Here is a tiny trained network, its code and every weight. The questions are about switching its units off for an input and a target symbol, where a switched-off unit gives its printed mean instead of its output.

import numpy as np


def w(rows, s, z=0):
    codes = np.array(rows[::2]) - 128.0
    scale = np.full(codes.shape[1], s)
    scale[-1] = z or s
    return codes * scale


def f(y):
    return y / 2 * (1 + np.tanh(0.7978845608 * (y + 0.044715 * y**3)))


def softmax(a):
    e = np.exp(a - a.max(-1, keepdims=True))
    return e / e.sum(-1, keepdims=True)


def log_softmax(a):
    a = a - a.max(-1, keepdims=True)
    return a - np.log(np.exp(a).sum(-1, keepdims=True))


def net(x, mask):
    ids = ['βγδζηθλξπστφω'.index(c) for c in x.split()]
    T = len(ids)
    res = E[ids] + P[:T]
    u = 0
    for l in range(3):
        r = res
        for j in range(3):
            rows = slice(2 * j, 2 * j + 2)
            q, k, v = (r @ M[l][rows].T for M in (Q, K, V))
            z = softmax(np.where(np.tri(T) > 0, q @ k.T / 2**0.5, -1e9)) @ v
            o = O[l][rows]
            res = res + np.where(mask[u + j], z, o[:, -1]) @ o[:, :-1]
        u += 3
        y = f(res @ A[l][:, :-1].T + A[l][:, -1])
        res = res + np.where(mask[u : u + 8], y, B[l][:, -1]) @ B[l][:, :-1]
        u += 8
    return log_softmax(res[-1] @ U[:, :-1].T + U[:, -1])


Q, K, V, O, A, B = {}, {}, {}, {}, {}, {}
E = w([
[181,112,110,95,132],'β',
[196,132,117,113,130],'γ',
[83,122,124,101,137],'δ',
[96,120,137,106,164],'ζ',
[139,139,63,86,97],'η',
[139,126,173,86,119],'θ',
[130,133,122,41,157],'λ',
[42,109,231,167,166],'ξ',
[163,150,115,167,154],'π',
[98,177,35,171,100],'σ',
[187,135,108,115,128],'τ',
[98,207,108,39,140],'φ',
[147,188,138,66,2],'ω',
],0.023)
P = w([
[174,3,247,160,98],'0',
[112,67,143,107,62],'1',
[109,84,161,101,59],'2',
[151,92,175,95,83],'3',
[185,104,183,88,118],'4',
[209,111,196,81,118],'5',
[196,146,137,68,122],'6',
[231,152,150,62,137],'7',
[244,179,164,72,117],'8',
[155,198,111,91,72],'9',
[205,141,171,87,98],'10',
],0.0066)
Q[0] = w([
[127,90,57,168,108],'L0H1',
[166,123,15,168,139],'L0H1',
[111,138,166,106,123],'L0H2',
[136,144,100,7,146],'L0H2',
[131,130,98,187,106],'L0H3',
[171,134,109,112,102],'L0H3',
],0.012)
K[0] = w([
[140,164,92,196,176],'L0H1',
[98,143,69,251,172],'L0H1',
[144,165,165,139,105],'L0H2',
[128,226,100,68,95],'L0H2',
[135,33,82,143,114],'L0H3',
[173,134,122,124,128],'L0H3',
],0.011)
V[0] = w([
[137,111,190,2,91],'L0H1',
[140,127,132,85,143],'L0H1',
[104,20,70,70,120],'L0H2',
[130,110,96,120,150],'L0H2',
[55,9,127,133,122],'L0H3',
[172,157,187,160,135],'L0H3',
],0.0085)
O[0] = w([
[25,135,67,101,107,254],'L0H1',
[138,131,37,171,64,150],'L0H1',
[254,47,174,171,185,133],'L0H2',
[56,194,177,189,119,106],'L0H2',
[172,35,119,129,118,107],'L0H3',
[192,84,70,82,89,131],'L0H3',
],0.0069,0.01)
A[0] = w([
[26,182,198,104,209,38],'L0N1',
[163,101,26,77,101,33],'L0N2',
[50,114,254,48,82,144],'L0N3',
[46,76,157,185,152,3],'L0N4',
[64,190,163,149,188,111],'L0N5',
[171,109,191,75,94,243],'L0N6',
[145,106,96,76,196,115],'L0N7',
[122,196,97,110,95,180],'L0N8',
],0.0085,0.0049)
B[0] = w([
[139,170,12,199,72,182],'L0N1',
[191,148,172,173,159,186],'L0N2',
[134,177,33,185,120,255],'L0N3',
[222,228,125,156,71,139],'L0N4',
[156,82,34,201,149,151],'L0N5',
[41,168,20,117,177,200],'L0N6',
[2,210,180,113,3,156],'L0N7',
[162,70,103,162,152,239],'L0N8',
],0.006,0.008)
Q[1] = w([
[130,1,98,59,125],'L1H1',
[103,219,113,142,170],'L1H1',
[219,89,155,87,103],'L1H2',
[199,94,74,83,125],'L1H2',
[132,155,34,95,81],'L1H3',
[141,110,198,76,90],'L1H3',
],0.0096)
K[1] = w([
[130,255,130,133,52],'L1H1',
[118,164,176,113,166],'L1H1',
[139,111,134,106,148],'L1H2',
[147,157,106,103,107],'L1H2',
[140,165,137,113,114],'L1H3',
[145,92,146,147,128],'L1H3',
],0.015)
V[1] = w([
[138,134,114,234,11],'L1H1',
[109,159,193,78,84],'L1H1',
[204,45,207,44,153],'L1H2',
[45,85,134,147,174],'L1H2',
[116,138,219,82,104],'L1H3',
[67,255,182,52,53],'L1H3',
],0.0054)
O[1] = w([
[173,150,82,137,169,135],'L1H1',
[142,155,112,142,81,111],'L1H1',
[3,110,88,165,98,7],'L1H2',
[73,66,170,101,142,116],'L1H2',
[140,45,199,119,21,66],'L1H3',
[138,174,128,61,74,173],'L1H3',
],0.006,0.014)
A[1] = w([
[76,57,193,82,14,97],'L1N1',
[46,28,191,156,179,71],'L1N2',
[253,149,94,62,79,184],'L1N3',
[21,166,74,105,177,224],'L1N4',
[135,107,67,191,46,157],'L1N5',
[170,117,189,179,190,120],'L1N6',
[124,79,165,122,109,2],'L1N7',
[64,128,170,128,148,68],'L1N8',
],0.0066,0.0055)
B[1] = w([
[91,254,87,148,124,126],'L1N1',
[105,117,119,232,111,129],'L1N2',
[87,89,186,158,154,249],'L1N3',
[74,74,149,130,85,204],'L1N4',
[155,87,156,109,140,149],'L1N5',
[126,121,80,46,15,129],'L1N6',
[134,142,156,96,71,122],'L1N7',
[141,99,133,187,92,122],'L1N8',
],0.0078,0.015)
Q[2] = w([
[89,178,81,47,164],'L2H1',
[149,48,175,74,146],'L2H1',
[212,100,198,201,57],'L2H2',
[68,88,96,98,179],'L2H2',
[76,150,20,1,167],'L2H3',
[130,153,44,131,122],'L2H3',
],0.0085)
K[2] = w([
[198,117,170,117,220],'L2H1',
[151,43,177,22,144],'L2H1',
[126,30,79,129,169],'L2H2',
[98,130,79,2,159],'L2H2',
[205,232,119,93,110],'L2H3',
[130,205,176,8,150],'L2H3',
],0.0082)
V[2] = w([
[221,237,235,197,88],'L2H1',
[85,100,175,163,92],'L2H1',
[193,242,248,89,56],'L2H2',
[207,51,3,115,62],'L2H2',
[29,180,125,133,128],'L2H3',
[113,67,115,23,225],'L2H3',
],0.0061)
O[2] = w([
[97,82,92,133,176,21],'L2H1',
[156,128,125,151,160,65],'L2H1',
[114,105,126,133,27,3],'L2H2',
[237,199,101,109,163,203],'L2H2',
[134,162,118,127,133,157],'L2H3',
[80,190,254,153,149,170],'L2H3',
],0.0094,0.0054)
A[2] = w([
[40,151,131,72,232,136],'L2N1',
[135,105,93,79,38,254],'L2N2',
[180,113,56,198,155,203],'L2N3',
[105,74,179,2,169,227],'L2N4',
[226,170,113,104,109,39],'L2N5',
[102,152,89,147,118,183],'L2N6',
[105,137,115,78,174,227],'L2N7',
[67,54,181,172,237,68],'L2N8',
],0.0084,0.0045)
B[2] = w([
[53,93,32,190,85,255],'L2N1',
[154,55,217,66,144,182],'L2N2',
[128,90,220,48,173,195],'L2N3',
[188,96,233,182,209,214],'L2N4',
[37,35,85,174,129,189],'L2N5',
[173,108,199,160,80,174],'L2N6',
[179,186,136,154,24,243],'L2N7',
[197,65,2,94,49,150],'L2N8',
],0.007,0.0081)
U = w([
[210,106,157,160,150,231],'β',
[100,170,177,163,94,221],'γ',
[103,139,114,100,125,59],'δ',
[92,216,38,101,88,21],'ζ',
[100,117,105,102,110,4],'η',
[129,64,90,211,27,113],'θ',
[75,72,87,128,118,94],'λ',
[138,140,88,1,46,159],'ξ',
[46,70,114,131,100,170],'π',
[73,92,133,159,65,120],'σ',
[2,129,193,121,74,113],'τ',
[110,105,109,158,71,50],'φ',
[81,79,95,129,89,127],'ω',
],0.0085,0.0045)

Each question gives the input, a string of symbols that net reads in full, and the target symbol t.
The units are the heads (2 rows each of Q, K, V and O) and the neurons (one row each of A and B). Each row of codes is followed by its name. A weight is (code - 128) times the scale printed after its matrix; where a second scale follows, it is the last column's (O, A, B and U).
mask holds one flag per unit, layer by layer, with each layer's heads first. A switched-off unit (its flag False) gives its mean, the last column of its rows in O or B, instead of its output. The means were averaged over made-up inputs and are rounded, as every weight is.
A unit's drop is (log p(t) with every unit on - log p(t) with that unit switched off) / (log p(t) with every unit on - log p(t) with every unit switched off).
The circuit of an input: a set's keep is (log p(t) with only the set's units on - log p(t) with every unit switched off) / (log p(t) with every unit on - log p(t) with every unit switched off). Starting from the 12 units with the biggest drops (on a tie, the unit counted first), units are removed one at a time, each time the one whose removal leaves the highest keep (on an exact tie, the one counted first), for as long as the keep stays at least 0.8.
units of the circuit, in order: the units of the circuit, biggest drop first
unit that matters most: the unit with the biggest drop
k most important neurons: the k neurons with the biggest drops, biggest first
top k neurons in layer l: the k neurons of layer l with the biggest drops, biggest first
which heads matter: for each layer, one digit per head in row order, 1 if its drop is at least 0.15 and else 0, layers parted by /
drop when u is switched off: that unit's drop, to one decimal
input ζ ζ ζ ζ ω ξ θ ω θ, target ξ: units of the circuit, in order => L1H3, L0H1
input σ ζ β φ γ φ λ, target ζ: unit that matters most => L0H3
input η θ β ζ ω π ζ τ ζ φ ζ, target ζ: units of the circuit, in order => L0N1, L1H3, L0H3, L0H1
input θ λ η ζ δ γ φ δ, target ζ: 3 most important neurons => L0N5, L0N8, L0N1
input σ η ξ η β ω θ, target ξ: units of the circuit, in order => L2H2, L1H3, L0H1
input ω ζ β ζ λ, target τ: which heads matter => 010 / 000 / 010
input φ λ θ ω ω β ζ, target ξ: units of the circuit, in order => L2H2, L1H3
input ξ ξ ξ π δ, target β: 2 most important neurons => L2N4, L0N3
input λ ξ ω ζ, target ξ: which heads matter => 101 / 001 / 011
input ω φ π η θ φ ζ, target ζ: which heads matter => 001 / 001 / 000
input δ φ φ θ, target ζ: which heads matter => 001 / 001 / 000
input γ ξ δ, target β: 2 most important neurons => L0N4, L1N3
input δ τ γ τ ξ, target β: which heads matter => 000 / 011 / 000
input ω β ω η δ, target ξ: unit that matters most => L2H2
input π η ζ θ ζ ζ ζ ω λ σ σ, target γ: top 3 neurons in layer 2 => L2N4, L2N8, L2N2
input π λ δ ω ζ ζ φ θ ζ σ, target β: which heads matter => 100 / 000 / 000
input θ β θ τ φ π λ, target ζ: top 4 neurons in layer 0 => L0N1, L0N5, L0N8, L0N3
input η ζ δ λ δ η β η ξ ζ, target β: 3 most important neurons => L0N3, L0N1, L2N4
input ζ λ θ φ φ, target ζ: 3 most important neurons => L2N4, L0N5, L2N2
input δ β δ θ β η δ η λ ζ δ, target τ: unit that matters most => L1N3
input η ξ ζ, target β: top 2 neurons in layer 0 => L0N4, L0N3
input β γ λ σ ξ, target β: top 2 neurons in layer 1 => L1N5, L1N3
input ζ δ ζ ζ, target θ: top 2 neurons in layer 2 => L2N8, L2N1
input θ θ λ, target τ: 2 most important neurons => L0N7, L0N1
input ζ δ λ ζ δ φ δ λ ζ φ θ, target ζ: drop when L0N5 is switched off => 0.2
input γ π τ ω τ θ θ ω ω δ, target ξ: drop when L0N4 is switched off => 0.0
input γ β τ θ σ, target β: drop when L1H3 is switched off => 0.1
